Here is a tiny trained network, its code and every weight. The questions are about switching its units off for an input and a class, where a switched-off unit gives its printed mean instead of its output.

import numpy as np


def w(rows, s, z=0):
    codes = np.array(rows[::2]) - 128.0
    scale = np.full(codes.shape[1], s)
    scale[-1] = z or s
    return codes * scale


def f(y):
    return np.maximum(y, 0)


def log_softmax(a):
    a = a - a.max(-1, keepdims=True)
    return a - np.log(np.exp(a).sum(-1, keepdims=True))


def net(x, mask):
    res = np.array(x, float).reshape(1, 4) / 4 @ E
    y = f(res @ A[0][:, :-1].T + A[0][:, -1])
    res = res + np.where(mask, y, B[0][:, -1]) @ B[0][:, :-1]
    return log_softmax(res[-1] @ U[:, :-1].T + U[:, -1])


A, B = {}, {}
E = w([
[144,121,51,130,193,124,50,202,151],'x0',
[68,118,162,2,130,214,125,173,41],'x1',
[143,42,144,27,141,216,120,43,219],'x2',
[62,78,162,84,198,62,109,113,143],'x3',
],0.0088)
A[0] = w([
[123,224,140,137,74,174,206,139,10,200],'neuron 1',
[109,139,76,254,170,87,83,197,134,126],'neuron 2',
[211,195,54,189,175,84,86,140,118,208],'neuron 3',
[91,68,148,41,198,189,62,68,171,251],'neuron 4',
[133,109,121,72,144,196,60,155,94,171],'neuron 5',
[176,123,82,200,163,96,122,144,144,46],'neuron 6',
],0.0077,0.0027)
B[0] = w([
[166,47,145,249,200,165,207,87,139,218],'neuron 1',
[64,165,110,136,131,91,93,206,51,222],'neuron 2',
[119,211,129,154,224,101,114,194,142,220],'neuron 3',
[118,152,202,162,149,207,183,79,233,251],'neuron 4',
[129,254,211,97,124,182,105,194,172,196],'neuron 5',
[105,140,24,94,173,203,80,157,109,181],'neuron 6',
],0.0087,0.012)
U = w([
[224,107,77,126,15,87,162,109,191,21],'0',
[74,174,191,54,104,143,141,158,213,122],'1',
[220,246,95,154,98,217,110,182,168,160],'2',
[40,219,2,127,141,58,30,229,39,185],'3',
[102,24,147,131,164,119,183,50,85,126],'4',
[163,40,102,116,36,44,190,210,1,39],'5',
[215,120,103,212,156,146,195,99,209,233],'6',
[145,83,27,76,64,106,90,115,93,4],'7',
],0.0062,0.0038)

Each question gives the input, the list of numbers given to net, and the class t.
The units are the neurons (one row each of A and B). Each row of codes is followed by its name. A weight is (code - 128) times the scale printed after its matrix; where a second scale follows, it is the last column's (A, B and U).
mask holds one flag per neuron, in row order. A switched-off neuron (its flag False) gives its mean, the last column of its row in B, instead of its output. The means were averaged over made-up inputs and are rounded, as every weight is.
A unit's drop is (log p(t) with every unit on - log p(t) with that unit switched off) / (log p(t) with every unit on - log p(t) with every unit switched off).
The circuit of an input: a set's keep is (log p(t) with only the set's units on - log p(t) with every unit switched off) / (log p(t) with every unit on - log p(t) with every unit switched off). Starting from all 6 units, units are removed one at a time, each time the one whose removal leaves the highest keep (on an exact tie, the one counted first), for as long as the keep stays at least 0.8.
units of the circuit, in order: the units of the circuit, biggest drop first
unit that matters most: the unit with the biggest drop
k most important neurons: the k neurons with the biggest drops, biggest first
drop when u is switched off: that unit's drop, to one decimal
input [-8,3,-4,-3], class 6: units of the circuit, in order => neuron 1
input [5,4,-3,6], class 1: units of the circuit, in order => neuron 6; neuron 5
input [-8,5,-3,1], class 4: units of the circuit, in order => neuron 4; neuron 1
input [-8,-5,5,-5], class 0: units of the circuit, in order => neuron 4; neuron 3; neuron 1
input [1,2,0,-4], class 6: 2 most important neurons => neuron 2; neuron 1
input [-8,5,6,-4], class 6: units of the circuit, in order => neuron 1; neuron 2
input [4,-5,3,3], class 3: units of the circuit, in order => neuron 1; neuron 6
input [-3,8,-2,-1], class 4: 3 most important neurons => neuron 1; neuron 3; neuron 4
input [-1,2,-3,4], class 5: units of the circuit, in order => neuron 4; neuron 3; neuron 5
input [7,-2,5,0], class 1: units of the circuit, in order => neuron 1; neuron 4
input [-7,-2,-2,3], class 4: 3 most important neurons => neuron 4; neuron 5; neuron 3
input [-5,-7,-3,-4], class 3: units of the circuit, in order => neuron 4; neuron 2
input [3,-2,2,0], class 3: 2 most important neurons => neuron 1; neuron 4
input [-8,6,-8,5], class 4: unit that matters most => neuron 1
input [-8,3,-2,-6], class 6: 2 most important neurons => neuron 1; neuron 2
input [-1,-1,-5,0], class 3: 2 most important neurons => neuron 4; neuron 2
input [7,3,1,4], class 1: drop when neuron 4 is switched off => 0.1
input [-7,-1,-8,6], class 5: drop when neuron 4 is switched off => 0.8
input [-7,5,-3,-6], class 6: drop when neuron 6 is switched off => 0.0
input [-8,-3,-1,-1], class 4: unit that matters most => neuron 4
